Below is a small trained network, with its code and all its weights. Each question gives an input and a target symbol and asks what happens when units are switched off, that is, made to give their printed mean instead of their output.

import numpy as np


def w(rows, s, z=0):
    codes = np.array(rows[::2]) - 128.0
    scale = np.full(codes.shape[1], s)
    scale[-1] = z or s
    return codes * scale


def norm(h):
    return h / np.sqrt((h * h).mean(-1, keepdims=True) + 1e-5)


def f(y):
    return np.maximum(y, 0)


def softmax(a):
    e = np.exp(a - a.max(-1, keepdims=True))
    return e / e.sum(-1, keepdims=True)


def log_softmax(a):
    a = a - a.max(-1, keepdims=True)
    return a - np.log(np.exp(a).sum(-1, keepdims=True))


def net(x, mask):
    ids = ['βγδεζθμπσω'.index(c) for c in x.split()]
    T = len(ids)
    res = E[ids] + P[:T]
    r = norm(res)
    for j in range(2):
        rows = slice(4 * j, 4 * j + 4)
        q, k, v = (r @ M[0][rows].T for M in (Q, K, V))
        z = softmax(np.where(np.tri(T) > 0, q @ k.T / 4**0.5, -1e9)) @ v
        o = O[0][rows]
        res = res + np.where(mask[j], z, o[:, -1]) @ o[:, :-1]
    y = f(norm(res) @ A[0][:, :-1].T + A[0][:, -1])
    res = res + np.where(mask[2:10], y, B[0][:, -1]) @ B[0][:, :-1]
    return log_softmax(norm(res)[-1] @ U[:, :-1].T + U[:, -1])


Q, K, V, O, A, B = {}, {}, {}, {}, {}, {}
E = w([
[72,87,112,164,40],'β',
[141,83,138,183,33],'γ',
[102,173,106,30,233],'δ',
[103,90,243,79,167],'ε',
[203,176,64,28,134],'ζ',
[152,83,159,213,79],'θ',
[143,164,124,2,184],'μ',
[80,101,186,16,123],'π',
[195,118,201,229,174],'σ',
[123,150,90,8,150],'ω',
],0.0051)
P = w([
[136,2,35,151,177],'0',
[160,64,160,43,97],'1',
[73,114,107,153,127],'2',
[155,105,178,63,62],'3',
[58,160,125,156,113],'4',
[154,142,188,73,45],'5',
[43,202,133,162,105],'6',
[141,178,214,75,21],'7',
[22,244,153,160,98],'8',
[155,183,198,87,60],'9',
],0.004)
Q[0] = w([
[90,125,102,250,141],'h0',
[86,106,103,84,120],'h0',
[136,114,160,157,90],'h0',
[121,154,168,61,162],'h0',
[136,116,139,41,156],'h1',
[154,125,176,81,135],'h1',
[108,158,80,185,153],'h1',
[157,160,148,252,52],'h1',
],0.026)
K[0] = w([
[90,254,164,159,118],'h0',
[92,99,71,131,111],'h0',
[162,129,167,132,81],'h0',
[176,57,94,129,197],'h0',
[124,52,66,148,156],'h1',
[79,116,66,158,145],'h1',
[189,142,186,81,51],'h1',
[108,248,180,131,70],'h1',
],0.021)
V[0] = w([
[133,129,98,92,210],'h0',
[179,156,147,103,200],'h0',
[5,103,211,184,163],'h0',
[143,181,111,192,126],'h0',
[74,86,176,170,181],'h1',
[117,148,103,179,89],'h1',
[45,77,130,88,28],'h1',
[30,115,2,147,138],'h1',
],0.014)
O[0] = w([
[85,91,238,140,162,69],'h0',
[58,50,208,104,110,17],'h0',
[1,126,28,173,229,180],'h0',
[82,218,143,86,95,54],'h0',
[52,99,88,115,55,221],'h1',
[170,114,47,196,147,64],'h1',
[132,49,67,24,241,210],'h1',
[16,205,47,135,251,252],'h1',
],0.0097,0.0041)
A[0] = w([
[180,131,149,132,252,135],'n0',
[138,185,195,164,65,103],'n1',
[113,168,77,30,126,116],'n2',
[100,28,88,164,121,175],'n3',
[234,124,77,176,123,110],'n4',
[231,100,137,251,101,239],'n5',
[228,109,214,129,128,4],'n6',
[153,177,227,150,169,122],'n7',
],0.015,0.0028)
B[0] = w([
[241,168,157,86,91,248],'n0',
[157,73,109,6,144,229],'n1',
[56,146,191,134,71,255],'n2',
[182,81,95,201,137,198],'n3',
[101,42,225,123,182,205],'n4',
[136,224,55,198,104,192],'n5',
[80,119,23,112,48,173],'n6',
[145,147,125,249,149,197],'n7',
],0.019,0.0076)
U = w([
[111,167,14,96,204,199],'β',
[226,43,125,79,191,149],'γ',
[3,195,87,141,100,107],'δ',
[128,31,202,155,43,7],'ε',
[231,190,179,186,154,95],'ζ',
[90,32,49,211,165,128],'θ',
[78,142,219,188,157,217],'μ',
[87,67,135,2,79,156],'π',
[166,150,38,165,26,146],'σ',
[143,204,185,26,158,93],'ω',
],0.0087,0.0012)

Each question gives the input, a string of symbols that net reads in full, and the target symbol t.
The units are the heads (4 rows each of Q, K, V and O) and the neurons (one row each of A and B). Each row of codes is followed by its name. A weight is (code - 128) times the scale printed after its matrix; where a second scale follows, it is the last column's (O, A, B and U).
mask holds one flag per unit, heads first, then neurons. A switched-off unit (its flag False) gives its mean, the last column of its rows in O or B, instead of its output. The means were averaged over made-up inputs and are rounded, as every weight is.
A unit's drop is (log p(t) with every unit on - log p(t) with that unit switched off) / (log p(t) with every unit on - log p(t) with every unit switched off).
The circuit of an input: a set's keep is (log p(t) with only the set's units on - log p(t) with every unit switched off) / (log p(t) with every unit on - log p(t) with every unit switched off). Starting from all 10 units, units are removed one at a time, each time the one whose removal leaves the highest keep (on an exact tie, the one counted first), for as long as the keep stays at least 0.8.
units of the circuit, in order: the units of the circuit, biggest drop first
most important unit: the unit with the biggest drop
k most important neurons: the k neurons with the biggest drops, biggest first
input β δ ω ω ζ ε ζ σ σ ω, target β: units of the circuit, in order -> [h1]
input σ β σ π δ γ σ δ, target π: units of the circuit, in order -> [n1; h1; n0]
input γ δ μ, target ω: 3 most important neurons -> [n2; n0; n1]
input π θ ε θ θ γ δ, target γ: units of the circuit, in order -> [h0; n0]
input δ σ π, target μ: units of the circuit, in order -> [h0; h1]
input σ μ ζ γ σ π θ δ ε γ, target ε: units of the circuit, in order -> [n4; h1; h0; n1]
input δ ζ γ, target ζ: 2 most important neurons -> [n4; n5]
input θ θ β σ δ ζ β θ σ, target θ: units of the circuit, in order -> [h1; h0; n0]
input μ δ ε ε ζ, target ε: 2 most important neurons -> [n7; n6]
input θ ω π σ π, target δ: units of the circuit, in order -> [n2; h1]
input ω π γ, target π: 2 most important neurons -> [n2; n7]
input σ γ θ σ γ ζ γ γ ζ γ, target ζ: units of the circuit, in order -> [h1; n4; n5]
input σ ζ ζ π σ σ ζ, target π: units of the circuit, in order -> [n1; h0; h1]
input π μ ε θ γ, target θ: 4 most important neurons -> [n4; n1; n0; n2]
input σ σ ω β ε δ ω β ζ, target π: 2 most important neurons -> [n1; n0]
input ζ γ δ θ θ β θ μ ε, target σ: most important unit -> n6
input ω μ γ ε ε π ζ ζ θ π, target ζ: units of the circuit, in order -> [h1; h0; n7; n0]
input γ σ ζ π β, target π: 3 most important neurons -> [n2; n7; n4]
input γ ζ σ μ π π π δ γ θ, target γ: units of the circuit, in order -> [h1; n4]
input θ ω π σ π ζ, target δ: most important unit -> h1
input π δ δ μ σ θ π, target γ: 2 most important neurons -> [n0; n3]
